Below is a small trained network, with its code and all its weights. Each question gives an input and a target symbol and asks what happens when units are switched off, that is, made to give their printed mean instead of their output.

import numpy as np


def w(rows, s, z=0):
    codes = np.array(rows[::2]) - 128.0
    scale = np.full(codes.shape[1], s)
    scale[-1] = z or s
    return codes * scale


def f(y):
    return np.maximum(y, 0)


def softmax(a):
    e = np.exp(a - a.max(-1, keepdims=True))
    return e / e.sum(-1, keepdims=True)


def log_softmax(a):
    a = a - a.max(-1, keepdims=True)
    return a - np.log(np.exp(a).sum(-1, keepdims=True))


def net(x, mask):
    ids = ['ΘΛΦγδζπω'.index(c) for c in x.split()]
    T = len(ids)
    res = E[ids] + P[:T]
    r = res
    for j in range(3):
        rows = slice(3 * j, 3 * j + 3)
        q, k, v = (r @ M[0][rows].T for M in (Q, K, V))
        z = softmax(np.where(np.tri(T) > 0, q @ k.T / 3**0.5, -1e9)) @ v
        o = O[0][rows]
        res = res + np.where(mask[j], z, o[:, -1]) @ o[:, :-1]
    y = f(res @ A[0][:, :-1].T + A[0][:, -1])
    res = res + np.where(mask[3:19], y, B[0][:, -1]) @ B[0][:, :-1]
    return log_softmax(res[-1] @ U[:, :-1].T + U[:, -1])


Q, K, V, O, A, B = {}, {}, {}, {}, {}, {}
E = w([
[90,46,61],'Θ',
[49,132,163],'Λ',
[87,164,220],'Φ',
[254,24,97],'γ',
[9,141,210],'δ',
[72,131,124],'ζ',
[126,109,133],'π',
[4,109,87],'ω',
],0.0085)
P = w([
[185,217,83],'0',
[72,54,135],'1',
[61,36,121],'2',
[54,25,124],'3',
[48,20,132],'4',
[39,13,132],'5',
[34,7,131],'6',
[37,14,144],'7',
[31,3,138],'8',
[34,5,148],'9',
[26,18,168],'10',
[26,19,183],'11',
],0.0057)
Q[0] = w([
[33,59,167],'h0',
[32,79,151],'h0',
[231,224,103],'h0',
[62,38,171],'h1',
[76,46,192],'h1',
[173,212,139],'h1',
[174,99,46],'h2',
[64,171,254],'h2',
[123,143,161],'h2',
],0.012)
K[0] = w([
[120,220,79],'h0',
[115,229,105],'h0',
[149,33,185],'h0',
[235,147,96],'h1',
[246,158,106],'h1',
[46,127,189],'h1',
[194,68,70],'h2',
[44,208,217],'h2',
[109,138,133],'h2',
],0.013)
V[0] = w([
[70,68,57],'h0',
[29,178,183],'h0',
[103,71,46],'h0',
[207,159,115],'h1',
[20,169,176],'h1',
[137,11,105],'h1',
[120,187,181],'h2',
[207,119,86],'h2',
[113,112,117],'h2',
],0.011)
O[0] = w([
[47,240,107,179],'h0',
[183,147,5,183],'h0',
[32,214,143,163],'h0',
[100,109,207,135],'h1',
[128,83,1,21],'h1',
[185,199,150,255],'h1',
[158,89,114,52],'h2',
[82,112,200,38],'h2',
[127,144,118,172],'h2',
],0.0097,0.0053)
A[0] = w([
[119,1,146,255],'n0',
[114,179,58,152],'n1',
[122,77,164,190],'n2',
[107,124,129,205],'n3',
[150,187,192,73],'n4',
[92,157,157,115],'n5',
[72,159,156,111],'n6',
[139,141,223,78],'n7',
[64,167,148,149],'n8',
[152,137,230,76],'n9',
[183,147,128,156],'n10',
[108,140,125,166],'n11',
[93,147,141,98],'n12',
[210,48,64,66],'n13',
[75,162,145,149],'n14',
[66,160,144,138],'n15',
],0.0085,0.0072)
B[0] = w([
[20,86,203,219],'n0',
[148,223,89,208],'n1',
[107,142,170,174],'n2',
[126,144,170,208],'n3',
[75,67,95,202],'n4',
[169,123,110,203],'n5',
[177,94,135,220],'n6',
[92,121,9,197],'n7',
[194,129,158,254],'n8',
[87,121,19,194],'n9',
[131,140,188,156],'n10',
[134,143,150,184],'n11',
[156,97,124,171],'n12',
[255,72,150,198],'n13',
[203,138,163,236],'n14',
[170,126,153,235],'n15',
],0.007,0.0081)
U = w([
[44,110,197,102],'Θ',
[183,32,152,22],'Λ',
[107,127,127,81],'Φ',
[24,121,78,197],'γ',
[111,101,51,167],'δ',
[74,241,2,69],'ζ',
[253,107,37,3],'π',
[214,205,232,222],'ω',
],0.0054,0.0037)

Each question gives the input, a string of symbols that net reads in full, and the target symbol t.
The units are the heads (3 rows each of Q, K, V and O) and the neurons (one row each of A and B). Each row of codes is followed by its name. A weight is (code - 128) times the scale printed after its matrix; where a second scale follows, it is the last column's (O, A, B and U).
mask holds one flag per unit, heads first, then neurons. A switched-off unit (its flag False) gives its mean, the last column of its rows in O or B, instead of its output. The means were averaged over made-up inputs and are rounded, as every weight is.
A unit's drop is (log p(t) with every unit on - log p(t) with that unit switched off) / (log p(t) with every unit on - log p(t) with every unit switched off).
The circuit of an input: a set's keep is (log p(t) with only the set's units on - log p(t) with every unit switched off) / (log p(t) with every unit on - log p(t) with every unit switched off). Starting from the 12 units with the biggest drops (on a tie, the unit counted first), units are removed one at a time, each time the one whose removal leaves the highest keep (on an exact tie, the one counted first), for as long as the keep stays at least 0.8.
circuit, biggest first: the units of the circuit, biggest drop first
most important unit: the unit with the biggest drop
k most important neurons: the k neurons with the biggest drops, biggest first
which heads matter: for each layer, one digit per head in row order, 1 if its drop is at least 0.15 and else 0, layers parted by /
drop of u: that unit's drop, to one decimal
input ζ Θ Θ Θ Θ Θ, target γ: most important unit : h1
input π π δ ω Φ, target Θ: circuit, biggest first : [h1 h0 n0 n13]
input Φ Λ ζ, target Λ: circuit, biggest first : [h0 n13 n0 h1]
input Φ Θ Θ, target Λ: circuit, biggest first : [h0 n13 n0]
input δ Θ ω Θ ω Λ, target π: circuit, biggest first : [h0 h1]
input Φ ω ω Θ ω π, target Λ: circuit, biggest first : [h0 n13 h1 n0]
input ω δ Θ δ Λ Θ Φ Θ δ δ Θ ω, target ζ: circuit, biggest first : [h1 h0 n1]
input Φ δ δ, target Λ: 2 most important neurons : [n13 n0]
input Φ ω Θ π Θ δ π, target Λ: which heads matter : 110
input ω Θ δ δ, target ζ: which heads matter : 111
input γ Λ γ δ γ Θ, target Θ: circuit, biggest first : [h2 n4 h1]
input Θ ω Θ ω Φ δ ω γ Θ Θ Φ Θ, target ω: drop of h0 : 0.3
input Φ ω Φ ω Θ ω, target Λ: drop of h0 : 1.5
input π Θ Θ ω ω Θ Θ Θ ω Θ, target Θ: drop of n4 : 0.0
